((142, 152, 126, 157, 151, 129), (123, 123, 129, 125, 101, 134), (135, 109, 106, 121, 138, 117)) 142
((133, 154, 141, 134, 128, 130), (125, 131, 131, 143, 147, 139), (154, 139, 122, 123, 130, 144)) 133
((118, 133, 148, 103, 150, 141, 143), (148, 113, 132, 104, 118, 146, 142), (152, 140, 110, 106, 141, 133, 116)) 118
((130, 121, 121, 135, 122), (132, 112, 114, 156, 124), (136, 121, 145, 102, 125)) 130
((101, 124, 117, 103, 122), (111, 122, 118, 112, 119), (128, 129, 131, 137, 125)) 101
((132, 114, 134, 130, 114, 127), (102, 136, 123, 125, 132, 129), (135, 124, 134, 133, 142, 129)) 132
---
[[115 127 132 127 121 127]
 [113 137 130 120 125 128]
 [120 137 137 105 126 137]] --> 137

[[124 143 129 136 134 129]
 [112 156 124 119 127 121]
 [118 150 136 151 136 119]] --> 119

[[105 118 123 110 118 137 106]
 [139 130 120 131 124 133 137]
 [151 130 130 140 142 147 144]] --> 144

[[135 117 142 133 111]
 [153 133 123 131 125]
 [133 140 134 141 135]] --> 135

[[133 133 134 126]
 [125 125 127 129]
 [154 156 146 122]] --> 122

[[120 122 121 121 121 104 128]
 [124 125 130 129 128 122 134]
 [120 118 122 133 126 134 123]] --> 123

[[146 134 154 102]
 [108 100 148 130]
 [134 102 109 105]] --> 105

[[118 121 133 132 130 120 127]
 [134 124 120 125 122 124 122]
 [150 123 135 127 126 127 123]] --> 123

[[139 149 116 132 123 127]
 [112 100 145 121 124 126]
 [107 143 115 108 146 140]] --> 140

[[133 122 114 155]
 [124 128 121 140]
 [136 136 124 115]] --> 115
---
[143 100 120 111 135 128] result: 128, 143
[116 135 115  99] result: 99, 116
[120 136 134  98 126 105] result: 105, 120
[115 106 105 106 118] result: 118, 115
[125 139 132 128 150 116 128] result: 128, 125
[140 105 139 119 153 132] result: 132, 140
---
[125, 104, 144, 117, 153, 102] ⇒ 153
[115, 154, 101, 155, 153, 153] ⇒ 153
[103, 134, 113, 155, 142, 128] ⇒ 142
[133, 105, 121, 127, 116, 134] ⇒ 116
[144, 131, 117, 124, 118, 152] ⇒ 118
[158, 157, 155, 141, 145, 143] ⇒ 145
[144, 147, 143, 150, 108, 137] ⇒ 108
---
[[124 140 133 136 101 115]
 [141 137 133 130 126 115]
 [138 137 121 130 137 131]] ⇒ 131

[[145 138 138 136 120 151 139]
 [140 136 138 154 140 122 129]
 [145 142 121 133 120 121 127]] ⇒ 127

[[143 104 147 119]
 [146 127 155 112]
 [145 128 156 114]] ⇒ 114

[[149 131 130 129]
 [106 126 125 120]
 [147 127 131 127]] ⇒ 127

[[127 110 146 106]
 [134 149 107 143]
 [136 105 154 107]] ⇒ 107

[[136 125 121 106]
 [145 112 143 125]
 [134 121 142 113]] ⇒ 113

[[114 127 127 131]
 [117 139 139 127]
 [135 101 101 143]] ⇒ 143

[[125 127 137 131 129 124 129]
 [121 140 140 128 137 120 123]
 [141 144 121 123 150 156 126]] ⇒ 126

[[112 144 114 154 122]
 [124 144 134 138 124]
 [117 149 140 126 114]] ⇒ 114
---
[[135 119 121 119 128]
 [143 117 115 124 129]
 [117 121 126 102 128]] Out: 115

[[135 141 153 123 116 136]
 [123 147 120 131 128 116]] Out: 120

[[125 134 106 117]
 [102 157 150 150]] Out: 150

[[129 136 138 125 111]
 [130 151 138 140 114]
 [150 121 119 112 149]] Out: 138

[[137 134 126 106 130 129 125]
 [129 124 128 138 126 129 129]
 [126 132 123 132 131 137  98]] Out: 128

[[120 127 128 141 134 128]
 [142 128 129 145 121 127]
 [133 128 128 139 151 128]] Out: 129

[[106 128 148 106]
 [126 130 108 126]] Out: 108

[[131 140 146 141]
 [151 148 157 129]
 [156 132 140 152]] Out: 157
---
[[123 123 129 124]
 [128 154 140 137]
 [136 134 128 133]] => 128

[[150 155 121 111 143 150]
 [125 134 127 134 126 134]
 [123 113 128 149 123 124]] => 128

[[135 119 117 103]
 [124 133 137 148]
 [124 132 132 137]] => 132

[[128 149 129 129 133 133]
 [134 139 128 116 130 120]
 [131 152 129 122 134 126]] => 129

[[128 128 135 102 115]
 [124 120 131 123 123]
 [132 124 147 110 134]] => 147

[[128 122 102 116]
 [111 150 105 147]
 [131 145 148 153]] => 148
---
[118 158 130 152 105] value 105

[124 141 133 108 119 154 137] value 119

[[106 112 123 148 122 111 135]
 [107 111  99 147 121 110 137]
 [107 111 126 147 121 110 137]] value 122

[[133 130 135 135]
 [116 114 152 115]] value 116

[127 116 138 104 132] value 132

[127 145 121  99 117 130 121] value 117
---
[[115 103 122 138]
 [115 154 144 124]] gives 103

[134 122 130 114 153] gives 122

[[126 113 110 136]
 [125 132 137 146]
 [127 123 116 151]] gives 113

[[141 124 126 155 127 125 137]
 [126 148 141 125 128 140 128]] gives 124

[107 121 142  99 121] gives 121

[135 128 104 132] gives 128

[[126 131 130 127 128 128 133]
 [129 154 140 114 116 128 140]
 [130 143 131 116 118 131 140]] gives 131

[[110 127 150 125 132 142]
 [123 132 140 123 128 115]] gives 127

[[108 140 152 128 138 135]
 [121 140 124 126 139 115]] gives 140
